Here is a tiny trained network, its code and every weight. The questions are about switching its units off for an input and a class, where a switched-off unit gives its printed mean instead of its output.

import numpy as np


def w(rows, s, z=0):
    codes = np.array(rows[::2]) - 128.0
    scale = np.full(codes.shape[1], s)
    scale[-1] = z or s
    return codes * scale


def f(y):
    return y / 2 * (1 + np.tanh(0.7978845608 * (y + 0.044715 * y**3)))


def log_softmax(a):
    a = a - a.max(-1, keepdims=True)
    return a - np.log(np.exp(a).sum(-1, keepdims=True))


def net(x, mask):
    res = np.array(x, float).reshape(1, 3) / 4 @ E
    y = f(res @ A[0][:, :-1].T + A[0][:, -1])
    res = res + np.where(mask, y, B[0][:, -1]) @ B[0][:, :-1]
    return log_softmax(res[-1] @ U[:, :-1].T + U[:, -1])


A, B = {}, {}
E = w([
[169,84,156,91,105,169,183,93,191,161,121,55],'x0',
[95,178,111,125,171,167,146,104,120,160,149,123],'x1',
[130,120,93,1,145,119,110,153,107,175,77,111],'x2',
],0.013)
A[0] = w([
[154,101,140,152,83,103,68,159,84,79,112,145,125],'N1',
[167,84,128,17,144,136,167,99,159,175,79,64,87],'N2',
[138,99,97,61,153,112,85,175,116,163,99,120,199],'N3',
[20,217,94,137,254,168,122,137,71,171,160,150,251],'N4',
[178,76,185,133,93,152,164,126,180,112,130,91,98],'N5',
[124,146,69,55,142,160,132,103,116,237,80,84,116],'N6',
[93,158,98,144,135,67,74,170,81,93,141,200,135],'N7',
[153,123,119,150,145,119,148,134,129,136,88,141,106],'N8',
[124,150,112,139,118,120,109,167,96,106,104,135,107],'N9',
[144,123,110,133,104,95,36,165,87,46,114,156,131],'N10',
[122,130,91,151,166,96,72,141,77,93,105,172,130],'N11',
[118,165,158,192,127,171,175,57,160,84,186,137,87],'N12',
[112,137,169,201,154,154,166,82,141,121,189,131,87],'N13',
[182,111,169,91,103,173,186,125,203,128,126,39,82],'N14',
[105,183,80,132,171,117,79,150,61,106,120,146,179],'N15',
[143,136,166,132,75,133,156,138,164,123,119,105,68],'N16',
],0.0085,0.0028)
B[0] = w([
[143,150,152,147,73,98,127,112,129,159,130,119,172],'N1',
[116,173,2,28,136,214,117,192,122,27,54,125,253],'N2',
[192,185,149,115,154,127,165,155,172,150,131,82,209],'N3',
[100,121,22,97,138,215,129,116,128,82,118,131,230],'N4',
[76,75,132,158,104,131,92,82,123,147,139,157,206],'N5',
[171,148,45,57,193,200,180,203,138,96,134,101,228],'N6',
[101,117,152,125,62,134,85,109,80,95,117,166,211],'N7',
[122,134,126,125,125,120,124,129,129,148,136,132,126],'N8',
[127,125,130,151,106,116,103,142,123,126,128,136,148],'N9',
[124,137,170,128,85,88,120,132,117,121,120,138,190],'N10',
[111,103,137,112,58,128,104,103,94,105,86,143,186],'N11',
[162,135,139,134,173,127,183,140,219,165,140,63,219],'N12',
[180,145,142,115,170,127,206,137,197,149,129,106,205],'N13',
[69,97,122,172,103,152,84,67,87,104,157,158,240],'N14',
[85,67,88,129,114,154,114,121,88,114,150,163,195],'N15',
[114,97,127,141,130,108,99,98,111,130,144,148,157],'N16',
],0.0094,0.012)
U = w([
[133,53,177,180,130,113,161,88,169,175,171,127,140],'0',
[164,222,76,98,242,225,214,218,167,119,130,92,159],'1',
[184,168,206,139,75,29,108,179,131,145,123,143,4],'2',
[58,66,99,128,59,186,2,122,57,97,128,203,208],'3',
],0.0079,0.0017)

Each question gives the input, the list of numbers given to net, and the class t.
The units are the neurons (one row each of A and B). Each row of codes is followed by its name. A weight is (code - 128) times the scale printed after its matrix; where a second scale follows, it is the last column's (A, B and U).
mask holds one flag per neuron, in row order. A switched-off neuron (its flag False) gives its mean, the last column of its row in B, instead of its output. The means were averaged over made-up inputs and are rounded, as every weight is.
A unit's drop is (log p(t) with every unit on - log p(t) with that unit switched off) / (log p(t) with every unit on - log p(t) with every unit switched off).
The circuit of an input: a set's keep is (log p(t) with only the set's units on - log p(t) with every unit switched off) / (log p(t) with every unit on - log p(t) with every unit switched off). Starting from the 12 units with the biggest drops (on a tie, the unit counted first), units are removed one at a time, each time the one whose removal leaves the highest keep (on an exact tie, the one counted first), for as long as the keep stays at least 0.8.
units of the circuit, in order: the units of the circuit, biggest drop first
k most important neurons: the k neurons with the biggest drops, biggest first
drop of u: that unit's drop, to one decimal
input [7,-2,-3], class 3: units of the circuit, in order	N14
input [1,-8,-2], class 2: 2 most important neurons	N2, N4
input [6,-2,-3], class 3: 2 most important neurons	N14, N3
input [7,-8,3], class 3: 2 most important neurons	N14, N5
input [-1,-7,5], class 1: 2 most important neurons	N3, N14
input [5,-6,-4], class 0: 3 most important neurons	N2, N4, N7
input [-3,-3,-3], class 2: drop of N5	0.2
input [-6,5,0], class 3: drop of N12	0.0
input [8,-5,2], class 3: drop of N14	0.5
input [4,1,-2], class 0: drop of N6	0.2
input [1,-2,-6], class 0: 2 most important neurons	N2, N6
